Each row of numbers stands for one element and depends on some of the facts below. Use the named rows to name the rest.

Known rows:
setrak: [-17   7   9  -8 -16 -10  10  -5  -1  -7 -12   3 -21  28 -20  -7 -26   4
   6  16  -8  -7   0   5   0 -10   4  -6  -7   4 -15   5 -15   1  -6 -17
  -4  14   0]
sketradrus: [-11   6  14   8  -3 -21  10 -16 -14  15  -6   9  -7  22 -23  -7 -13   0
   7  16   4   4   0  -6   7  -4  -6 -19  -5  27  -5   3 -19   7  -3  -6
   5  -5 -18]
ruska: [-13   4 -10 -23  -7   5  -3  13  15 -21  -6  -6 -10   1  -1   2 -15   2
  -7  -6  -7 -11   4   6 -11  -3   9  13   0 -23 -15   6   8   1   7 -19
 -23  18  18]
droskan: [-11   2  -5 -18 -12   8  -4  12  14 -21  -7  -5 -11   5   2  -1 -18   3
  -6   0 -11 -12   3   8 -10  -5  10  12  -4 -22 -12   5   6   0   3 -16
 -17  19  18]
tibar: [ -5 -11   6 -10  -4   0   6  16  10   2  -5   7  -5 -10  -1 -11 -13 -11
 -13   2 -19  -1  18   6  -6  -3 -26   1 -11  12  11  -6   9   7  -8  16
 -12  -8   1]
bagon: [ -1   2   1  10  19 -17   0  -9 -11  23   6   5  19 -11  -8   0  11  -4
  -6  -7  18  10   4 -14   4   9 -10 -12   4  21   5   2   0  13  11   4
  -4 -21 -19]
treplor: [ -2 -19  15  12  -6 -13   5  -9  -2  18 -12  -3  34 -10  -5   1  10   1
   7  -1   3   9  -3   8  22  -1   6   2 -10  19   9  -1   0  15  -1 -16
 -12   3   5]
draflan: [-10 -17   8 -10 -22   2   4   6  15 -12 -20 -10  16  -2   0   3  -8   5
   7   0 -12  -5  -3  22  11  -8  19  19 -12 -11  -5   2   5   8  -4 -31
 -25  29  30]
grutugrer: [ -1  11   1  -7  -3  25 -23  -9  13  -3   4  10   5  -2  -4   1  -2  15
 -13  15   6 -16  -9  16 -10  -3   0  19   2 -15  -6  22  -9   8 -23   5
 -17  16   1]
brukin: [ -9   2  -6 -11   2  -2  -2   5   6  -6  -2  -2  -1  -2  -3   1  -7  -1
  -7  -6   1  -3   4   0  -6   2   3   5   1  -9  -8   5   5   5   9 -11
 -17   5   6]
zufal: [-24  20 -15  -2 -18  14 -12   7   4 -37  -9 -12   0  -5  -5  -4 -21   4
  -8  17 -21  -3   6  -5 -13   5   9   7 -23 -24  13   2  16   5 -11 -21
  -2  18  26]
klumo: [-12  18  -6  31   7  -9 -10 -14 -23   7   3  -1  28 -17 -12  -7   5  -2
  -6  17   3  18   5 -27   3  16 -11 -17 -19  21  33  -3   9  16  -7   1
  17 -21 -12]
pige: [-6  1  1 -2  4 -2 -5  2  1  0 -3  2  0 -1 -1  2 -3  0 -4  3  0  0  4 -1
  1  0  2 -3 -2 -1 -2  3  1  6  5 -6 -8 -3  0]
koge: [ 12   4  20  10  11 -31 -27  -9 -18  28 -17 -13   9  -2  22   0   7   4
  -2  10   2   3  20 -35  -2   3   6  -1   2  27  15   4  -3   4   3   9
   4 -12 -36]
skigadrok: [  1 -16   8  27  12 -28  -7 -16 -18  23  28  10   1  -4  -5   9  13   3
 -25  12   7   7  -9 -11   1  10 -10 -17   1  21  23  16 -16  16  27   1
  19  -8  -7]
klovonus: [ -1 -17   6  22   8 -24  -7 -12 -13  17  26   8  -3  -2  -4   9  10   4
 -26  11   3   4  -9  -8  -2   9  -7 -13   0  15  21  17 -15  14  26  -2
  17  -3  -2]
piges: [ 14  16  18  22  16 -12  12  21  10   5   5  21  18   8  22  -5  -6  -3
 -11  10   4   3 -14 -10   6 -10 -11  -8 -10   5 -12   5  15   6   7  -6
  -3 -20 -11]
guzis: [ 17   2  -8  -1   6   6  17  -2  -1  -9   5  -7 -10  -3   0   8  18  -1
  20  -9   1   9 -11   3   8   0  -3   2  10  -1   0 -12  -2 -20 -11   8
  14   6  -3]

There are 2 kinds of fact about the elements: rudribas, funer.
setrak	rudribas	diflos; stizon	rudribas	savu; trigos	rudribas	sople; setrek	rudribas	lirulak; sketradrus	rudribas	diflos; flafik	rudribas	tatri
plivene	rudribas	floflo; nogruk	rudribas	grezo; fefi	rudribas	nagri; grutugrer	rudribas	logrik; drogak	rudribas	logrik; giplok	rudribas	klize
meril	rudribas	stetrel; treplor	rudribas	kotrem; gogrol	rudribas	nere; grigi	rudribas	diflos; budan	rudribas	geklibom; gudrim	rudribas	klusku
kebom	rudribas	vubru; lubar	rudribas	vodivur; trobrem	rudribas	paflubi; bivek	rudribas	sugrem; skobi	rudribas	logrik; stevefam	rudribas	logrik
buleluk	rudribas	vosten; vabron	rudribas	tatri; loska	rudribas	sople; draflan	rudribas	kotrem; ledo	rudribas	klize; feso	rudribas	logrik
voplur	rudribas	gora; vava	rudribas	luran; miskuver	rudribas	lirulak; nukor	rudribas	nere; flesi	rudribas	klegi; rozol	rudribas	degrek
grebeklo	rudribas	kotrem; klolel	rudribas	broflos; dresabrom	rudribas	nere; gifin	rudribas	diflos; siskan	rudribas	klegi; pige	rudribas	nastes
ruga	rudribas	sople; troni	rudribas	ropludim; stestu	rudribas	vubru; flofadel	rudribas	nere; brukin	rudribas	luran; skagas	rudribas	tatri
flefu	rudribas	tuklin; gunor	rudribas	logrik; trugol	rudribas	ropludim; pledal	rudribas	kotrem; nimok	rudribas	klegi; brefleles	rudribas	kotrem
zoler	rudribas	dreka; petrak	rudribas	tuklin; dridrin	rudribas	nere; grebol	rudribas	sople; stufam	rudribas	broflos; floflok	rudribas	klegi
klovonus	rudribas	stetrel; plobas	rudribas	flabre; plisikla	rudribas	kufor; zinum	rudribas	sople; bagon	rudribas	klize; beplak	rudribas	stetrel
doskol	rudribas	brafe; niskeram	rudribas	ludri; koge	rudribas	plifu; dreklomu	rudribas	migror; foplan	rudribas	mabrebrin; boklor	rudribas	logrik
skekle	rudribas	plifu; flonuk	rudribas	plifu; droskan	rudribas	guzis; stostok	rudribas	kotrem; pulegas	rudribas	nere; sados	rudribas	stogil
dramam	rudribas	draplukla; drisik	rudribas	stogil; loravo	rudribas	nagri; gadrun	rudribas	datar; bruta	rudribas	diflos; plabal	rudribas	ropludim
rikir	rudribas	klegi; brimil	rudribas	luran; greplobu	rudribas	kotrem; nasok	rudribas	nere; skigadrok	rudribas	stetrel; ruska	rudribas	gosu
stubru	rudribas	luran; soreki	rudribas	klegi; plagi	rudribas	sople; depus	rudribas	klegi; drivi	rudribas	stetrel; zelir	rudribas	mabrebrin
gonazus	rudribas	vosten; replek	rudribas	vubru; bramake	rudribas	stetrel; tugir	rudribas	nere; nistos	rudribas	tatri; totis	rudribas	logrik
dibrer	rudribas	plifu; zufal	rudribas	mabrebrin; dunos	rudribas	nere; stugos	rudribas	guzis; plesek	rudribas	mipanen; ketrar	rudribas	stetrel
plivive	rudribas	vosten; klotru	rudribas	geklibom; klumo	rudribas	mabrebrin; trikluni	rudribas	vosten; todol	rudribas	trabe; plaska	rudribas	zoplil
klote	rudribas	plifu; granu	rudribas	gribruk; plitror	rudribas	lirulak; piges	rudribas	vosten; kufibrer	rudribas	sople; melal	rudribas	gosu
fedru	rudribas	klegi; stegrak	rudribas	ropludim; latra	rudribas	vubru; druplal	rudribas	nere; keda	rudribas	logrik; sketruflas	rudribas	nere
garubra	rudribas	trabe; klorar	rudribas	mipanen; kagra	rudribas	grivade; bropli	rudribas	stetrel; karum	rudribas	ludri; trufo	rudribas	klusku
dezar	rudribas	sople; storak	rudribas	brafe; pakli	rudribas	plifu; zoza	rudribas	datar; regi	rudribas	stogil; berudus	rudribas	mabrebrin
kulor	rudribas	gosu; keskan	rudribas	ropludim; fugro	rudribas	vodivur; bresko	rudribas	mabrebrin; lome	rudribas	ropludim; ligek	rudribas	ribraski
tibar	rudribas	klegi; stugres	rudribas	grivade; fligos	rudribas	gosu; ruvus	rudribas	klize; lume	rudribas	nere; setrak	funer	bruta
trigos	funer	plagi; setrek	funer	miskuver; sketradrus	funer	grigi; fefi	funer	loravo; grutugrer	funer	skobi; drogak	funer	gunor
meril	funer	bramake; treplor	funer	pledal; gogrol	funer	nasok; grigi	funer	setrak; budan	funer	klotru; kebom	funer	latra
lubar	funer	fugro; skobi	funer	stevefam; buleluk	funer	trikluni; vabron	funer	nistos; loska	funer	zinum; ledo	funer	ruvus
feso	funer	grutugrer; miskuver	funer	plitror; nukor	funer	sketruflas; flesi	funer	nimok; grebeklo	funer	draflan; klolel	funer	stufam
dresabrom	funer	lume; gifin	funer	sketradrus; siskan	funer	tibar; ruga	funer	loska; troni	funer	plabal; brukin	funer	vava
skagas	funer	flafik; flefu	funer	petrak; gunor	funer	keda; trugol	funer	stegrak; pledal	funer	stostok; brefleles	funer	treplor
dridrin	funer	tugir; grebol	funer	trigos; floflok	funer	siskan; klovonus	funer	meril; zinum	funer	kufibrer; bagon	funer	ledo
koge	funer	pakli; foplan	funer	berudus; boklor	funer	totis; flonuk	funer	skekle; stostok	funer	grebeklo; pulegas	funer	druplal
sados	funer	drisik; plabal	funer	trugol; rikir	funer	floflok; brimil	funer	stubru; greplobu	funer	brefleles; nasok	funer	dridrin
skigadrok	funer	klovonus; stubru	funer	brukin; soreki	funer	rikir; plagi	funer	dezar; depus	funer	flesi; drivi	funer	bropli
zelir	funer	zufal; replek	funer	stestu; bramake	funer	drivi; tugir	funer	flofadel; nistos	funer	skagas; totis	funer	drogak
dibrer	funer	flonuk; dunos	funer	gogrol; stugos	funer	droskan; ketrar	funer	beplak; plivive	funer	piges; klumo	funer	foplan
trikluni	funer	gonazus; todol	funer	garubra; klote	funer	dibrer; piges	funer	buleluk; melal	funer	kulor; fedru	funer	depus
latra	funer	replek; druplal	funer	dresabrom; keda	funer	feso; sketruflas	funer	dunos; klorar	funer	plesek; bropli	funer	ketrar
karum	funer	niskeram; trufo	funer	gudrim; dezar	funer	ruga; storak	funer	doskol; pakli	funer	klote; zoza	funer	gadrun
regi	funer	sados; berudus	funer	bresko; kulor	funer	fligos; keskan	funer	lome; bresko	funer	zelir; lome	funer	troni
tibar	funer	fedru; stugres	funer	kagra; fligos	funer	ruska; ruvus	funer	giplok; lume	funer	nukor

Rows to name:
No name comes twice in this set of rows, the named rows included.
[ -4 -11   8  -5   0  -2   5  14   7   8  -4   9  -1 -11  -1 -11  -9 -12
 -13   2 -16   1  18   3  -5  -1 -29  -1 -10  18  13  -6   8   9  -8  19
 -10 -13  -3]  siskan
[-11  -9   1 -27 -16  11   5  27  23 -20 -11   2 -19  -4   3 -10 -26  -9
 -13   2 -31 -13  19  17 -14  -9 -16  14 -13 -11   1  -4  12   1 -10   6
 -21  12  20]  nimok
[-11 -15  -2  -6 -14  -5  -9   5   9 -21  16  -2 -27   9   2  11 -13   9
 -27  12 -18 -14  -8  10 -15  -1  10   9  -2 -24   3  21  -9   4  22 -21
   1  32  31]  beplak
[  5  17  10  -2  -3   4  11  37  29 -28  -4  12  -3  16  28  -5 -25   2
 -12  10 -14 -13 -13   6  -5 -19   5  11 -12 -29 -26   7  20  -2   4 -23
 -18  10  17]  gonazus
[ 17 -21  -5  14   4 -10  12 -11  -7 -10  34  -2 -32   2  -1  22  24   6
  -7   6  -7   6 -25   6   1   5  -4  -3  13  -3  21   7 -21 -15  15   1
  36  21  14]  stetrel
[  8   9   8  18  16   8 -21 -24  -7  30  13  18  26 -10  -9   1  17  10
 -13  15  24   0  -9   0   1   6 -15  -1   5  19  10  19 -14  16 -21  21
  -3 -12 -27]  boklor
[  6  10   8  13  13  11 -21 -22  -4  24  11  17  22  -9  -8   0  14  10
 -13  15  21  -3  -9   3  -1   5 -13   2   5  13   7  19 -13  15 -21  18
  -5  -8 -22]  totis
[-17  19  -9  17  -3   0 -10  -6 -12 -11  -1  -6  17 -12  -9  -6  -6   0
  -7  16  -6  10   6 -18  -4  11  -3  -7 -20   2  24  -1  12  12  -9  -7
   9  -5   4]  berudus
[ -3  11   0 -11  -6  27 -23  -6  16  -9   2   9   1   1  -4   1  -6  15
 -14  15   3 -19  -9  18 -12  -5   2  21   2 -21  -7  22  -7   7 -25   1
 -20  21   6]  skobi
[ -6 -18  12   0 -13  -6   5  -1   7   4 -16  -7  25  -6  -3   3   1   3
   7  -1  -5   2  -3  16  17  -5  13  10 -11   4   2   0   2  11  -3 -24
 -19  15  18]  stostok
[ -8 -16   1   4  -6 -12  -8   0   2  -8  19   2 -19   5   0  10  -4   7
 -27  12 -10  -8  -9   4 -11   2   5   2  -1 -11   9  19 -11   7  24 -15
   6  20  20]  bropli
[ -1 -11  10   3   6  -8   7   8   0  19   0  12   6 -14  -3 -12  -3 -14
 -13   3 -10   6  19  -1  -1   1 -33  -8 -10  29  18  -7   6  12  -7  25
  -4 -23 -12]  rikir
[ 11  16  15  14  10  -7  12  26  16  -6   2  18  11  11  24  -5 -11  -1
 -12  10  -2  -2 -13  -5   2 -13  -6  -2 -11  -6 -17   6  17   3   7 -12
  -8 -10  -2]  buleluk
[  2 -19  18  23   3 -20   6 -16 -10  33  -7   0  44 -14  -7   1  20  -1
   8  -1  12  16  -3   1  28   3  -1  -6  -9  34  15  -3  -2  19   0  -9
  -6 -10  -7]  greplobu

Now the same elements, written a new way:
Some rows with their names:
bivek: [ 0 -6  0  6  7  0 11 -2  2  2  1 -1 -1 -3]
gifin: [  5   6   3   1  -2   9 -33   5  13  -4   8   7   9  14]
dreka: [-12   3  -1   7   8  -1  25  11  -4  -1  -6   4   0 -10]
pulegas: [ -9  -8  18   8 -12  -1  -5   6   4   2  22  33  10  -5]
totis: [ 12  -5   8  22  -8  23   6  -4  -1   0   3 -22  18 -11]
grivade: [-9  5  0  3  9 -1 17 11 -2 -2 -8  6  0 -6]
kulor: [  3   3   1   1  -3   5 -18   1   8  -2   7   3   5   7]
nimok: [-15 -16  -7 -20 -10   1  26 -17 -21   8 -14 -43 -34  -2]
flesi: [-12 -11  -3 -24  -9   5   2 -12 -16   6 -14 -39 -29   7]
greplobu: [ -6 -16 -15   9  -1  -5 -11   2   5  -7  16   6  17 -10]
ruga: [  7   1  -3  15   3 -22   3 -16 -14   1   0  -1  -7  22]
degrek: [-9  5  0  2  8 -1 16 12 -3 -2 -8  5  0 -6]
dreklomu: [ 5 -3  1  0  7  0 -2 -1  3  0 -2  1 -1  2]
dramam: [ -5 -11  -3  16   7   0  32  -6   0   4   6  -2  -2 -12]
pakli: [ 12  -2 -11  13 -15  18   7   7  11   2   3  24   2  12]
petrak: [  4   4   2  -1  -3   5 -23   2   7  -2   5   3   6   9]
nogruk: [  7   0   3  -6   7   1 -14   1   4  -1  -5   2   0   7]
draflan: [ 11 -12 -16 -33  -5 -22  -4 -14 -13  -3 -13  -6  -7  -8]

Rows to name:
No name comes twice in this set of rows, the named rows included.
[  8   4 -13   7  -7  16  31  21   5   1 -17  35  -5  10]  plifu
[ -5   9   2  30  17 -24   5   3 -15  -4  -6  11   0  27]  sople

Now the same elements, written a new way:
Some elements and their rows:
karum: [  0  16  13  11  14   9  -7   3 -10  -7  -7 -11 -10  -9]
stizon: [ 5  8  9 -2  2  5 -3  0  5 -3  1 -7 -5  7]
kebom: [ -5  15   8  15  20   7  -1  -1 -14  -1 -10  -3  -5  -7]
nagri: [ -5 -23 -17  -4 -15 -12  -4   8  -5  -7   4   7   6 -27]
broflos: [ -3 -20 -18  -7 -13 -10  -8  10  -3 -11   5   1   6 -27]
ruska: [  1 -12  12  -4   0   4  -3   2  11   2  -3   2  -9  21]
kufibrer: [ -8  11  14 -15 -13   5   2 -13   8  -4  24   3  34  24]
voplur: [ 1  5 10  1  1  4  3 -1  2  4 -1  1 -3  7]
lome: [  4  10  10   7   2   6  12  12  -2  16   0   1 -12  -3]
dramam: [ 0  6  8  3  4  3  5 -2  1  5 -2  2 -2  8]
grutugrer: [ 15  17   5  -3 -23  -2   2 -16  15 -17   6  16  18  25]
stostok: [-8 -3  3 -5 -3  8  0 -8 19  1 -6  9  3 22]
mipanen: [ -4 -23 -15  -4 -16 -12  -4  10  -5  -7   4   6   6 -27]
trobrem: [-3  8 -1  4 12  2  4 -7  0  5 -2  3  2  9]
setrak: [ -4 -11   3   1   8   2   3  -4   6   9  -5  10  -3  22]
koge: [ -3  12  20  13   9   8   1   4 -12   2 -11  -1  -9 -11]
dunos: [ 13  14   2 -18 -22   6 -13 -24  14  -3   0 -16  23  21]
kufor: [ -5 -21 -19  -5 -14 -12  -5   8  -5  -8   4   5   7 -26]

Rows to name:
No name comes twice in this set of rows, the named rows included.
[  8  13  -5   4 -16   2   2 -15  16 -11  -2  22  11  26]  feso
[-22 -24 -17   0 -34 -27  13  -8 -15 -17   5 -16 -19 -18]  klegi
[-13   8   8  -9 -15  15 -10 -12  18   1  14   9  13  20]  loska
[ 16  14   5  -6 -13  -8  15  -8   4 -25  11   6  38  34]  stevefam
[-13  -1   6  -7  -6  19 -14  -1  18  -1  10   2   3  24]  ruga
[ 25  -9 -33  15 -20 -16 -10  16 -10 -33   2  24   4 -12]  logrik
[ 6  2 -6  9 -8  5  2 -5 12 -7 -9 22  3 30]  keda
[-12  15   7  15  11   1   3  -9 -18 -10  -8 -19 -20  -3]  soreki
[ -1   0  12  -1   9   5 -11   2  -3  15  20   5 -11  11]  plagi
[  5  12   0   3  23   0  18   4   7  15 -10   0  -7  -8]  klovonus
[  2  14  13   7  27   4   4  -1  -1  -3 -19  -6  -6 -15]  skigadrok

